Below are the code and all the weights of a small trained network. Each question names an input and a class and asks about switching units off, where a switched-off unit gives its printed mean instead of its output.

import numpy as np


def w(rows, s, z=0):
    codes = np.array(rows[::2]) - 128.0
    scale = np.full(codes.shape[1], s)
    scale[-1] = z or s
    return codes * scale


def f(y):
    return y / 2 * (1 + np.tanh(0.7978845608 * (y + 0.044715 * y**3)))


def log_softmax(a):
    a = a - a.max(-1, keepdims=True)
    return a - np.log(np.exp(a).sum(-1, keepdims=True))


def net(x, mask):
    res = np.array(x, float).reshape(1, 7) / 4 @ E
    y = f(res @ A[0][:, :-1].T + A[0][:, -1])
    res = res + np.where(mask, y, B[0][:, -1]) @ B[0][:, :-1]
    return log_softmax(res[-1] @ U[:, :-1].T + U[:, -1])


A, B = {}, {}
E = w([
[181,98,123,215,173,160,101,145,211,208],'x0',
[153,214,53,94,204,129,199,178,116,146],'x1',
[87,41,128,136,135,97,206,239,146,42],'x2',
[192,96,127,113,61,193,160,178,67,192],'x3',
[101,119,133,116,141,122,117,141,116,158],'x4',
[116,168,162,245,151,176,140,151,77,95],'x5',
[135,118,139,126,141,114,133,127,120,138],'x6',
],0.011)
A[0] = w([
[97,125,180,209,173,195,156,157,65,116,61],'neuron 1',
[158,111,120,151,183,154,93,138,172,163,60],'neuron 2',
[102,141,65,148,106,131,118,110,63,85,41],'neuron 3',
[143,101,138,155,155,161,125,178,242,164,85],'neuron 4',
[198,111,136,117,66,153,133,165,74,189,85],'neuron 5',
[170,73,127,111,56,215,179,193,59,142,4],'neuron 6',
[160,177,39,92,202,132,205,174,103,134,55],'neuron 7',
[90,163,155,161,156,51,124,104,152,87,36],'neuron 8',
[78,58,159,136,143,145,159,200,131,59,30],'neuron 9',
[150,187,104,106,115,138,63,25,35,142,98],'neuron 10',
[153,83,91,192,140,111,110,175,169,168,14],'neuron 11',
[45,137,123,138,224,104,112,74,217,65,45],'neuron 12',
[89,84,177,157,63,105,89,96,127,139,59],'neuron 13',
[109,89,116,111,122,110,152,191,137,90,27],'neuron 14',
[138,97,127,132,138,112,163,138,114,102,6],'neuron 15',
[124,7,247,135,49,138,77,110,118,83,47],'neuron 16',
[77,150,168,45,74,77,174,138,31,65,36],'neuron 17',
[132,175,73,124,174,110,171,159,106,149,87],'neuron 18',
[156,66,64,64,120,106,97,128,172,137,77],'neuron 19',
[142,93,80,41,68,73,147,144,222,170,32],'neuron 20',
[123,54,104,133,125,90,196,197,158,90,99],'neuron 21',
[141,114,135,126,77,165,197,129,129,151,38],'neuron 22',
[121,169,163,211,159,171,111,170,69,92,39],'neuron 23',
],0.011,0.0034)
B[0] = w([
[109,115,91,72,102,111,132,22,41,80,210],'neuron 1',
[174,172,168,83,92,209,167,215,119,61,189],'neuron 2',
[123,135,98,85,124,178,154,173,88,66,158],'neuron 3',
[164,109,224,62,89,183,181,180,80,55,218],'neuron 4',
[166,135,78,127,218,32,36,184,162,83,205],'neuron 5',
[114,96,71,78,219,51,49,201,181,92,216],'neuron 6',
[42,59,56,238,7,134,197,148,186,219,241],'neuron 7',
[105,122,106,91,204,62,143,197,117,131,184],'neuron 8',
[120,223,188,150,212,222,60,94,162,214,218],'neuron 9',
[189,186,206,140,186,202,91,126,177,179,246],'neuron 10',
[175,84,210,58,82,142,184,175,128,93,196],'neuron 11',
[118,92,75,110,202,55,60,228,137,107,224],'neuron 12',
[55,140,72,184,77,140,175,144,207,151,194],'neuron 13',
[159,249,177,159,211,145,116,103,154,148,181],'neuron 14',
[132,180,143,93,112,149,125,143,134,184,145],'neuron 15',
[63,120,65,195,18,109,200,145,179,191,253],'neuron 16',
[200,73,217,30,53,170,185,173,135,32,241],'neuron 17',
[82,105,112,215,56,150,164,128,208,146,200],'neuron 18',
[96,120,152,159,129,100,145,24,2,122,189],'neuron 19',
[100,105,84,133,118,120,98,17,15,105,214],'neuron 20',
[196,180,191,175,185,145,78,60,130,198,226],'neuron 21',
[141,126,89,125,164,94,112,156,120,124,157],'neuron 22',
[82,90,63,127,154,116,144,4,17,125,204],'neuron 23',
],0.0077,0.015)
U = w([
[89,111,91,196,47,136,177,139,190,156,78],'0',
[183,195,178,144,159,206,76,86,160,182,163],'1',
[140,105,87,118,169,38,77,200,136,80,68],'2',
[172,102,198,72,63,183,182,170,105,49,97],'3',
[124,103,99,128,108,114,132,10,11,102,248],'4',
],0.012,0.0015)

Each question gives the input, the list of numbers given to net, and the class t.
The units are the neurons (one row each of A and B). Each row of codes is followed by its name. A weight is (code - 128) times the scale printed after its matrix; where a second scale follows, it is the last column's (A, B and U).
mask holds one flag per neuron, in row order. A switched-off neuron (its flag False) gives its mean, the last column of its row in B, instead of its output. The means were averaged over made-up inputs and are rounded, as every weight is.
A unit's drop is (log p(t) with every unit on - log p(t) with that unit switched off) / (log p(t) with every unit on - log p(t) with every unit switched off).
The circuit of an input: a set's keep is (log p(t) with only the set's units on - log p(t) with every unit switched off) / (log p(t) with every unit on - log p(t) with every unit switched off). Starting from the 12 units with the biggest drops (on a tie, the unit counted first), units are removed one at a time, each time the one whose removal leaves the highest keep (on an exact tie, the one counted first), for as long as the keep stays at least 0.8.
circuit, biggest first: the units of the circuit, biggest drop first
k most important neurons: the k neurons with the biggest drops, biggest first
drop when u is switched off: that unit's drop, to one decimal
input [8,4,-3,-1,0,-7,3], class 3: circuit, biggest first : (neuron 4)
input [-2,-3,-2,4,-7,-3,-6], class 2: circuit, biggest first : (neuron 5; neuron 6)
input [-5,-4,1,7,-5,-8,1], class 4: 3 most important neurons : (neuron 20; neuron 19; neuron 12)
input [3,-1,-4,-6,4,7,-4], class 4: 3 most important neurons : (neuron 23; neuron 1; neuron 6)
input [6,-1,5,4,-4,5,2], class 3: 2 most important neurons : (neuron 4; neuron 11)
input [3,0,-1,0,1,-3,-5], class 3: circuit, biggest first : (neuron 21; neuron 7)
input [0,-2,-3,-1,5,4,7], class 4: 2 most important neurons : (neuron 9; neuron 21)
input [-6,1,-5,-7,-8,-1,2], class 2: 2 most important neurons : (neuron 12; neuron 8)
input [8,7,1,-2,-8,6,6], class 3: 3 most important neurons : (neuron 4; neuron 2; neuron 11)
input [-4,-8,-1,7,3,7,4], class 0: 3 most important neurons : (neuron 16; neuron 13; neuron 12)
input [-3,-2,-5,-1,-6,7,-7], class 4: 3 most important neurons : (neuron 23; neuron 9; neuron 1)
input [-8,0,-6,-2,5,-3,-3], class 3: 2 most important neurons : (neuron 17; neuron 9)
input [-3,5,6,0,5,3,7], class 1: 4 most important neurons : (neuron 9; neuron 21; neuron 16; neuron 14)
input [1,-6,-4,8,-5,-1,2], class 2: circuit, biggest first : (neuron 5)
input [-7,-1,7,-7,-8,8,6], class 4: 3 most important neurons : (neuron 23; neuron 1; neuron 10)
input [-2,-3,6,1,4,-8,-5], class 4: 3 most important neurons : (neuron 20; neuron 19; neuron 10)
input [2,1,-4,4,4,-5,-4], class 4: 3 most important neurons : (neuron 20; neuron 9; neuron 19)
input [2,-4,8,7,-4,0,4], class 1: drop when neuron 9 is switched off : 0.8
input [-2,-4,6,-2,-5,5,-5], class 1: drop when neuron 9 is switched off : 1.0
input [-4,-4,5,2,0,-4,-1], class 1: drop when neuron 10 is switched off : 0.0
input [3,4,7,3,-5,-5,-7], class 1: circuit, biggest first : (neuron 21)
